Each row is shifted at random along 4 fixed directions that mean nothing.
Known rows, with every way that one mark hangs from another:
J_798(J_32 J_201(J_150 J_945(J_562 J_645(J_730 J_845)))): -22  67  45  151  -28  -33  254  -194  -112  165  -253  -115  -193  -98  -48  103  159  -81  27  -69  -89  393  -88  -45  -206  127  101  22  -86  58  197  36  50  -85  176  -260  -47  -251  21  -99  -76  4
J_478(J_150(J_798(J_201)) J_562(J_645(J_730)) J_945): 203  62  -112  -48  -33  202  -31  -135  -52  -86  -80  -30  -20  19  -138  -92  96  -45  -40  19  162  -56  -116  -190  26  -15  -7  -5  -239  -60  -32  130  -197  -115  155  -52  -110  -199  -61  207  -128  5
J_730(J_645(J_478(J_150(J_798) J_562 J_945)) J_654(J_312)): -52  -114  -217  -6  -126  -245  -71  -31  -174  194  163  18  -88  -67  -54  -137  43  18  4  47  144  -383  -41  -211  -221  -328  -113  -82  -105  74  94  10  -155  96  146  -154  -87  -123  5  -122  14  -101
J_201(J_478 J_798(J_32) J_945): 51  -26  -188  8  -79  22  -122  -89  -13  163  31  65  -107  -326  -123  -351  130  2  43  22  106  -343  -234  -232  -68  -355  -27  -46  -7  -34  -22  23  -30  -12  -26  13  -139  -1  -12  124  -71  -135
J_945(J_562(J_730(J_645 J_654 J_845))): 74  33  126  -77  68  224  1  -24  21  -224  -226  50  105  364  101  212  -264  -91  -187  28  -68  332  -40  -108  64  268  -121  64  -27  27  -77  16  -30  -27  360  -91  11  -172  -85  54  -74  -176
J_798(J_32 J_201(J_150(J_562(J_730(J_845))) J_478)): -215  -28  -139  -34  -144  -196  55  40  -318  15  209  -13  -231  -192  -86  31  129  -108  82  101  127  -151  -195  -183  -193  -395  110  -4  -225  98  44  146  -81  146  -73  31  77  -208  -40  -103  -112  -111
J_798(J_32(J_150) J_201(J_478(J_562(J_730)) J_945(J_645))): -120  33  -111  55  -105  1  252  -109  -285  65  -29  -126  -223  -176  -117  100  209  -110  45  89  98  91  -123  -133  -149  -68  189  -6  -245  4  140  115  -93  36  77  -15  11  -286  -92  -98  -168  -59
J_32(J_150(J_478(J_562)) J_798): -122  -29  -118  193  -168  -302  316  -189  -229  305  72  -23  -203  -268  -127  -58  235  -17  121  7  151  -126  -103  -83  -200  -145  99  -13  -40  71  157  33  34  -35  -45  -33  -38  -111  -53  -142  -24  88
J_201(J_150(J_478 J_798) J_945(J_562(J_645(J_730 J_845)))): -37  25  -189  -158  -30  77  -29  -49  -296  -115  118  -35  -2  60  -111  -20  80  -134  67  146  70  -124  -168  -158  53  -211  15  -25  -309  -109  27  187  -235  101  47  24  24  -136  -107  101  -198  -42
J_945(J_562(J_645(J_478) J_730 J_798)): -212  19  -37  3  -8  -135  190  -55  -113  160  31  -110  -35  18  -76  242  39  38  132  11  -42  176  -84  -5  -82  -129  -17  -27  -136  81  158  22  23  -14  5  -139  -17  -142  -34  -136  -187  -4
J_645(J_478(J_150 J_562(J_730(J_845) J_798))): -6  30  47  95  -68  -78  95  -93  39  117  -79  -41  -3  11  -46  19  44  80  19  -84  112  71  -114  -134  -45  -38  -22  80  -142  62  73  -17  -59  -151  86  -146  -114  -133  2  -29  -81  1
J_730(J_645(J_478) J_654(J_312(J_32(J_150))) J_845): -198  49  -25  -58  46  -152  132  -32  -63  71  43  186  -50  2  3  177  -137  25  18  -22  -21  -20  -41  -16  -20  -80  -130  62  76  98  49  -189  71  189  41  72  135  -48  -128  -229  -22  -118
J_798(J_32(J_150(J_562)) J_201(J_478(J_945(J_645)))): 14  19  -192  20  -121  11  168  -112  -218  27  26  -53  -154  -186  -163  -53  215  -113  37  87  124  -138  -121  -197  -111  -138  142  -49  -229  -27  70  145  -172  -51  82  31  -42  -199  -115  48  -146  -20
J_312(J_32(J_150) J_654(J_730)): 129  83  51  72  -86  70  44  -43  197  -32  -129  139  -1  0  108  -84  -138  38  -163  -112  -9  79  -75  -25  -6  195  -83  89  163  36  -33  -111  158  -48  185  44  -109  -7  -96  73  69  -58
J_32(J_150 J_798(J_201(J_478 J_945(J_645(J_845))))): 107  5  -162  96  -88  49  77  -167  -112  92  -129  -57  -33  -148  10  -246  161  -97  -5  56  78  -187  -109  -166  -40  -46  113  0  -93  -35  57  69  -114  -20  87  -66  -138  -172  -52  90  -78  -10
J_478(J_150 J_562(J_798(J_201)) J_945(J_645(J_730 J_845))): 204  112  -82  -69  134  202  -120  -173  118  -54  -205  2  81  25  -152  -127  53  -27  48  -18  82  -32  -99  -146  60  -77  -175  33  -132  -39  -77  57  -189  -157  165  -30  -200  -138  -18  216  -153  56
J_478(J_150 J_562(J_798) J_945(J_645(J_730(J_845)))): 165  -19  -113  -48  14  44  -237  -32  114  -42  -8  6  77  82  -33  -218  27  -63  -18  44  110  -253  -83  -201  -28  -179  -104  38  -159  -9  -89  76  -249  -59  186  -104  -138  -129  9  137  -86  -16
J_945(J_562(J_730) J_645(J_478)): 79  -157  -84  159  -220  -188  -81  64  6  150  14  -183  16  166  234  -162  4  -58  -178  66  19  -88  -34  -126  -319  -7  70  -48  -121  159  124  134  -68  -45  309  -386  -222  -276  72  -40  5  -29
J_730(J_645(J_478(J_150 J_562 J_945)) J_654(J_312) J_845): -35  30  97  156  22  -101  185  -254  137  322  -300  38  -65  10  -54  38  40  68  21  -144  -56  184  69  -91  -172  58  -257  85  176  103  176  -184  39  -203  251  -271  -163  -75  46  -156  49  -23
J_654(J_312(J_32(J_150(J_798(J_201))) J_730(J_845))): -148  174  3  -107  24  -15  220  -55  -162  -163  72  177  -100  -123  -102  260  -14  -45  11  -7  1  82  -146  2  87  -31  -2  129  -14  0  -52  -102  54  94  -70  300  222  -81  -209  -78  -68  -167
J_201(J_150 J_478 J_798 J_945(J_562 J_645)): 218  115  -62  -52  -34  343  86  -140  -77  -50  -273  40  70  -99  -145  15  88  -104  -99  20  -27  126  -189  -219  204  74  -11  1  -203  -248  21  82  -171  -178  220  40  -146  -152  -187  190  -164  -93
J_562(J_645 J_730(J_654)): -21  -80  -57  -70  27  -17  -189  32  104  -8  40  24  48  105  43  -100  -214  -9  -55  33  47  -135  -56  -54  -68  -185  -198  -23  91  161  -94  21  81  107  119  -69  -113  -56  -32  76  -42  -94
J_654(J_312(J_32(J_798)) J_730(J_645(J_478(J_150)) J_845)): 60  275  24  -162  114  212  -58  -148  218  -118  -198  306  184  -37  -129  -13  -116  69  46  -102  -69  -62  -139  -62  327  -73  -351  177  183  -66  -148  -252  -16  -62  43  326  7  61  -165  87  -97  -113
J_478(J_150 J_562(J_645 J_730)): -302  30  -9  -1  -17  -232  273  -95  -184  138  77  -58  -163  -36  -160  329  63  -18  160  31  27  215  12  36  -134  -162  -71  37  -95  116  114  6  36  101  -13  -39  56  -133  -51  -241  -128  40
J_730(J_654(J_312(J_32(J_150(J_798)))) J_845): 154  36  139  135  -95  10  113  -85  127  6  -142  163  -15  -22  73  -46  -180  81  -217  -169  64  58  -138  -85  30  259  18  116  97  73  -42  -155  150  -65  212  -44  -17  -66  -122  94  88  -117
J_945(J_562(J_798(J_32 J_201(J_150)))): 142  84  87  97  -129  109  346  -84  -192  2  -172  -54  -136  -146  -121  234  42  38  -93  -140  51  393  -258  -144  12  285  266  -7  -311  -60  114  46  31  -170  122  -80  26  -257  -128  31  -139  -54
J_150(J_478(J_562(J_730) J_945) J_798(J_201)): 11  -69  -131  146  -166  -105  129  -142  -189  209  -3  -152  -210  -100  -70  -178  258  -90  0  87  163  -101  -99  -172  -293  -126  97  -23  -169  113  153  158  -99  -154  78  -207  -181  -230  41  63  -42  -31
J_201(J_150 J_478(J_945(J_645)) J_798): 347  -17  -9  135  -156  199  54  -119  78  106  -291  -69  5  -29  8  -227  101  -38  -231  -26  49  9  -126  -234  -2  147  56  38  -173  -89  89  59  -134  -251  267  -218  -286  -191  -66  218  -10  -72
J_562(J_645 J_730 J_798(J_201)): 26  -65  0  212  -99  -152  22  -94  166  284  -112  -143  -88  -78  88  -169  71  66  21  -78  39  -17  -108  -49  -250  -78  31  10  92  251  89  1  151  -115  35  -301  -226  -143  102  61  -36  7
J_730(J_645(J_478(J_150 J_562(J_798))) J_654(J_312) J_845): -94  -120  -112  -24  -154  -259  -25  108  -202  74  189  -22  -35  117  112  72  -99  46  -38  12  123  -186  -78  -222  -182  -160  -2  -21  -203  73  86  -12  -145  216  161  -167  59  -208  -33  -242  -32  -126
J_654(J_312 J_730(J_645)): 107  -13  -14  21  -75  -41  -149  -11  218  46  -121  25  76  149  211  -195  -129  16  -164  -37  -59  -82  -46  -78  -131  3  -222  45  254  130  -29  -61  77  -27  264  -117  -162  -80  10  55  72  -138
J_312(J_32(J_150 J_798)): 63  -85  -256  -5  -167  -200  -157  89  -90  -5  312  163  -60  -225  29  -309  -42  -23  -36  64  208  -596  -206  -133  -60  -319  120  -50  -110  64  -131  38  -51  214  -52  99  -11  -42  -65  43  -5  -32
J_562(J_645 J_730 J_798(J_32 J_201(J_150(J_478) J_945))): -156  38  -68  -33  -133  22  331  -29  -388  42  83  -186  -244  -154  -192  208  154  -49  112  47  118  168  -238  -132  -47  -73  295  -4  -417  13  184  109  -72  76  -149  6  96  -236  -146  -57  -269  -106
J_654(J_730(J_645(J_478(J_945)) J_845)): -236  -3  -211  -238  87  -56  -23  32  -207  -68  153  45  4  176  -13  84  24  -144  82  200  -54  -137  35  -84  -18  -314  -188  8  -111  -17  67  17  -213  178  7  49  135  -83  -73  -186  -108  -198
J_730(J_645 J_654(J_312(J_32)) J_845): 127  34  94  3  32  77  -107  -58  296  -11  -211  201  64  136  134  -89  -268  37  -157  -108  -66  21  -62  -73  -8  130  -231  111  272  116  -117  -200  127  -6  279  -48  -72  -21  -50  84  55  -147
J_798(J_201(J_150 J_478(J_562 J_945(J_645)))): 99  42  -206  -48  46  123  -46  -174  -16  109  -148  53  -24  -222  -213  -179  206  -115  54  74  44  -215  -89  -164  -12  -293  -175  -23  -75  -80  17  76  -166  -150  105  49  -213  -144  -71  138  -116  8
J_654(J_312(J_32(J_150(J_478) J_798) J_730(J_645(J_845)))): 144  225  144  124  9  130  146  -303  310  24  -355  156  52  -31  -27  -125  -22  93  8  -162  -57  75  -136  -4  101  184  -192  222  322  58  -64  -229  130  -235  129  142  -158  60  -79  168  -5  7
J_645(J_478(J_150 J_945(J_562(J_798(J_201))))): -13  53  -25  71  -110  -21  441  -112  -347  169  -67  -162  -159  -86  -141  292  177  -8  8  -37  43  356  -82  -146  -107  173  220  -40  -420  -55  296  68  -124  -153  63  -221  -21  -264  -61  -162  -142  2

Rows:
166  124  46  51  -70  126  40  -98  207  -107  -118  184  8  -87  13  -108  -131  38  -111  -118  16  -12  -136  -41  69  154  -52  95  171  -7  -135  -127  144  -82  116  167  -98  44  -130  136  39  -59
J_312(J_32(J_150 J_798) J_654 J_730)
90  29  -140  -40  -157  74  149  -76  -216  -12  -8  -60  -55  -30  -139  28  142  -108  -41  92  105  -24  -85  -255  -2  -63  59  -14  -319  -124  64  146  -271  -56  156  -27  -96  -175  -144  57  -127  -49
J_201(J_478(J_150(J_562) J_945(J_645)) J_798)
177  -42  -63  233  -165  -56  193  -206  4  242  -139  -94  -61  -110  -39  -280  195  -62  -60  7  99  -150  -58  -130  -130  89  117  25  -48  51  127  37  -61  -216  124  -167  -219  -126  -43  105  -5  45
J_32(J_150(J_478(J_945(J_645))) J_798)
15  -32  -107  3  -177  -211  -177  99  51  39  111  40  21  131  243  -194  -109  67  -90  -10  23  -279  -61  -112  -176  -160  -117  79  -2  139  35  -84  -77  184  172  -126  -85  -107  47  -111  53  -78
J_654(J_312(J_32) J_730(J_645(J_478(J_150) J_845)))
-35  42  -208  -102  -73  -90  51  -24  -230  -27  154  -13  -2  -65  -123  9  62  18  119  12  184  -171  -169  -198  -1  -255  26  -64  -297  -16  17  115  -184  40  -42  45  -37  -121  -93  8  -176  24
J_645(J_478(J_150(J_562(J_798(J_201)))) J_845)
-12  -36  -60  111  -168  -199  86  -21  -26  68  90  -58  -70  -59  24  -65  16  25  -12  -32  171  -108  -166  -117  -137  -107  124  -29  -90  148  10  111  12  -50  56  -113  -127  -99  -29  51  -49  6
J_32(J_150(J_562(J_730 J_798)))
284  153  -45  25  -64  334  111  -204  72  -146  -241  83  -3  -163  -165  -150  48  -12  -70  -120  157  39  -246  -211  148  173  99  -23  -67  -102  -112  82  -43  -282  167  116  -154  -68  -168  338  -145  -26
J_798(J_32(J_150(J_562)) J_201(J_945))
34  46  91  125  -5  44  356  -209  -46  150  -286  -109  -44  156  -16  167  51  -1  -63  -72  -99  477  31  -40  -104  314  -9  26  -130  -24  235  -3  -22  -269  276  -331  -141  -163  2  -57  -49  28
J_645(J_478(J_945(J_562)) J_845)
-113  -84  -268  6  -249  -137  258  5  -510  48  202  -185  -239  -85  -66  87  237  -116  9  135  158  -51  -124  -211  -217  -88  347  -123  -471  -57  208  177  -223  152  85  -112  147  -365  -134  -184  -164  -133
J_150(J_798(J_32 J_201(J_945(J_645(J_478(J_562))))))
33  7  -316  -250  -18  131  -122  1  -222  -145  144  66  57  -59  -201  -121  75  -193  41  194  141  -365  -152  -208  114  -342  -88  -67  -271  -174  -84  176  -308  86  67  247  -47  -110  -223  132  -214  -65
J_201(J_150(J_478(J_562)) J_945(J_645))
93  79  114  25  56  61  -79  -48  301  -2  -124  150  64  37  71  -49  -245  129  -69  -178  10  7  -158  -34  69  72  -134  118  167  117  -98  -176  165  16  125  -27  -44  -22  -74  105  -16  -46
J_562(J_645(J_730(J_654(J_312(J_32(J_150))) J_845)) J_798)
